Below is a small trained network, with its code and all its weights. Each question gives an input and a class and asks what happens when units are switched off, that is, made to give their printed mean instead of their output.

import numpy as np


def w(rows, s, z=0):
    codes = np.array(rows[::2]) - 128.0
    scale = np.full(codes.shape[1], s)
    scale[-1] = z or s
    return codes * scale


def norm(h):
    return h / np.sqrt((h * h).mean(-1, keepdims=True) + 1e-5)


def f(y):
    return y / 2 * (1 + np.tanh(0.7978845608 * (y + 0.044715 * y**3)))


def log_softmax(a):
    a = a - a.max(-1, keepdims=True)
    return a - np.log(np.exp(a).sum(-1, keepdims=True))


def net(x, mask):
    res = np.array(x, float).reshape(1, 6) / 4 @ E
    u = 0
    for l in range(2):
        y = f(norm(res) @ A[l][:, :-1].T + A[l][:, -1])
        res = res + np.where(mask[u : u + 4], y, B[l][:, -1]) @ B[l][:, :-1]
        u += 4
    return log_softmax(norm(res)[-1] @ U[:, :-1].T + U[:, -1])


A, B = {}, {}
E = w([
[121,130,123,136,121,126,122,131,129,126],'x0',
[223,52,65,129,93,192,41,194,5,119],'x1',
[129,128,128,124,132,132,132,127,126,132],'x2',
[57,90,172,219,235,127,73,104,32,136],'x3',
[123,129,117,141,137,135,125,134,147,134],'x4',
[152,49,66,193,103,104,228,41,131,103],'x5',
],0.0028)
A[0] = w([
[175,129,89,157,165,164,198,136,58,81,4],'0.n1',
[143,117,55,135,162,165,97,195,93,104,107],'0.n2',
[253,5,110,145,82,153,130,105,115,191,80],'0.n3',
[183,141,116,88,95,200,115,180,117,151,49],'0.n4',
],0.0042,0.0019)
B[0] = w([
[154,209,131,145,212,118,115,77,182,98,138],'0.n1',
[203,138,175,91,122,143,148,147,40,157,189],'0.n2',
[118,174,99,158,115,135,145,169,176,59,253],'0.n3',
[145,136,195,173,104,2,166,128,166,103,185],'0.n4',
],0.0056,0.0025)
A[1] = w([
[153,74,126,247,151,98,169,92,38,63,254],'1.n1',
[51,196,185,49,31,159,169,90,194,177,121],'1.n2',
[4,135,179,139,168,152,152,91,96,125,75],'1.n3',
[76,88,48,125,89,139,174,20,192,133,15],'1.n4',
],0.0043,0.0013)
B[1] = w([
[99,132,103,116,158,142,90,65,182,178,255],'1.n1',
[140,122,161,198,188,217,80,52,131,121,252],'1.n2',
[108,121,87,93,100,25,158,255,138,79,204],'1.n3',
[156,63,141,65,78,129,162,134,26,182,216],'1.n4',
],0.0062,0.0035)
U = w([
[116,153,138,192,205,216,58,18,203,133,253],'0',
[16,155,175,111,167,66,114,248,154,97,110],'1',
[194,187,203,74,30,99,132,218,141,105,107],'2',
[130,115,121,101,157,153,38,167,2,209,41],'3',
[137,48,159,82,42,192,239,61,91,183,125],'4',
[29,48,54,89,149,25,204,97,135,180,84],'5',
[168,158,9,151,61,135,197,142,185,47,112],'6',
],0.0073,0.002)

Each question gives the input, the list of numbers given to net, and the class t.
The units are the neurons (one row each of A and B). Each row of codes is followed by its name. A weight is (code - 128) times the scale printed after its matrix; where a second scale follows, it is the last column's (A, B and U).
mask holds one flag per neuron, layer by layer. A switched-off neuron (its flag False) gives its mean, the last column of its row in B, instead of its output. The means were averaged over made-up inputs and are rounded, as every weight is.
A unit's drop is (log p(t) with every unit on - log p(t) with that unit switched off) / (log p(t) with every unit on - log p(t) with every unit switched off).
The circuit of an input: a set's keep is (log p(t) with only the set's units on - log p(t) with every unit switched off) / (log p(t) with every unit on - log p(t) with every unit switched off). Starting from all 8 units, units are removed one at a time, each time the one whose removal leaves the highest keep (on an exact tie, the one counted first), for as long as the keep stays at least 0.8.
units of the circuit, in order: the units of the circuit, biggest drop first
most important unit: the unit with the biggest drop
k most important neurons: the k neurons with the biggest drops, biggest first
k most important neurons of layer l: the k neurons of layer l with the biggest drops, biggest first
drop when u is switched off: that unit's drop, to one decimal
input [8,-6,-7,3,8,1], class 5: most important unit : 1.n4
input [-7,6,-8,-1,3,-7], class 2: 2 most important neurons : (0.n4, 1.n2)
input [2,1,2,0,-2,-4], class 2: 4 most important neurons : (1.n2, 0.n4, 1.n1, 1.n4)
input [-7,5,-2,-1,-3,1], class 6: 3 most important neurons : (0.n3, 1.n2, 1.n4)
input [5,-2,-5,8,4,1], class 5: units of the circuit, in order : (1.n3, 1.n1)
input [8,4,-1,0,7,-1], class 2: 2 most important neurons : (0.n2, 1.n2)
input [0,-2,0,6,-2,4], class 5: 2 most important neurons : (1.n3, 1.n2)
input [-1,-7,3,-4,6,1], class 4: 2 most important neurons : (1.n4, 1.n1)
input [-8,-1,-7,8,0,2], class 5: 4 most important neurons : (1.n3, 1.n2, 1.n1, 0.n3)
input [1,-1,7,0,1,2], class 4: 2 most important neurons : (1.n4, 0.n4)
input [-5,-5,1,7,-5,4], class 5: 2 most important neurons : (1.n3, 1.n1)
input [-5,5,3,5,0,1], class 0: 2 most important neurons of layer 0 : (0.n1, 0.n3)
input [-5,-2,-5,-6,4,8], class 4: 2 most important neurons : (1.n4, 1.n3)
input [3,-8,4,-7,-3,0], class 0: most important neuron of layer 1 : (1.n2)
input [6,8,2,8,-7,2], class 0: 2 most important neurons of layer 0 : (0.n1, 0.n3)
input [7,-7,5,-2,3,4], class 4: 3 most important neurons of layer 1 : (1.n4, 1.n2, 1.n1)
input [3,-2,2,-3,-3,2], class 4: 2 most important neurons of layer 1 : (1.n4, 1.n1)
input [-8,-5,5,-4,-7,-3], class 0: drop when 1.n2 is switched off : 0.9
input [-3,-8,-7,-6,-6,3], class 4: drop when 0.n3 is switched off : 0.1
input [-3,-5,4,-5,-7,-7], class 0: most important unit : 1.n2
input [3,-2,7,-1,1,4], class 4: drop when 1.n4 is switched off : 1.1
input [-7,-1,-4,-7,8,5], class 4: drop when 1.n3 is switched off : 0.2
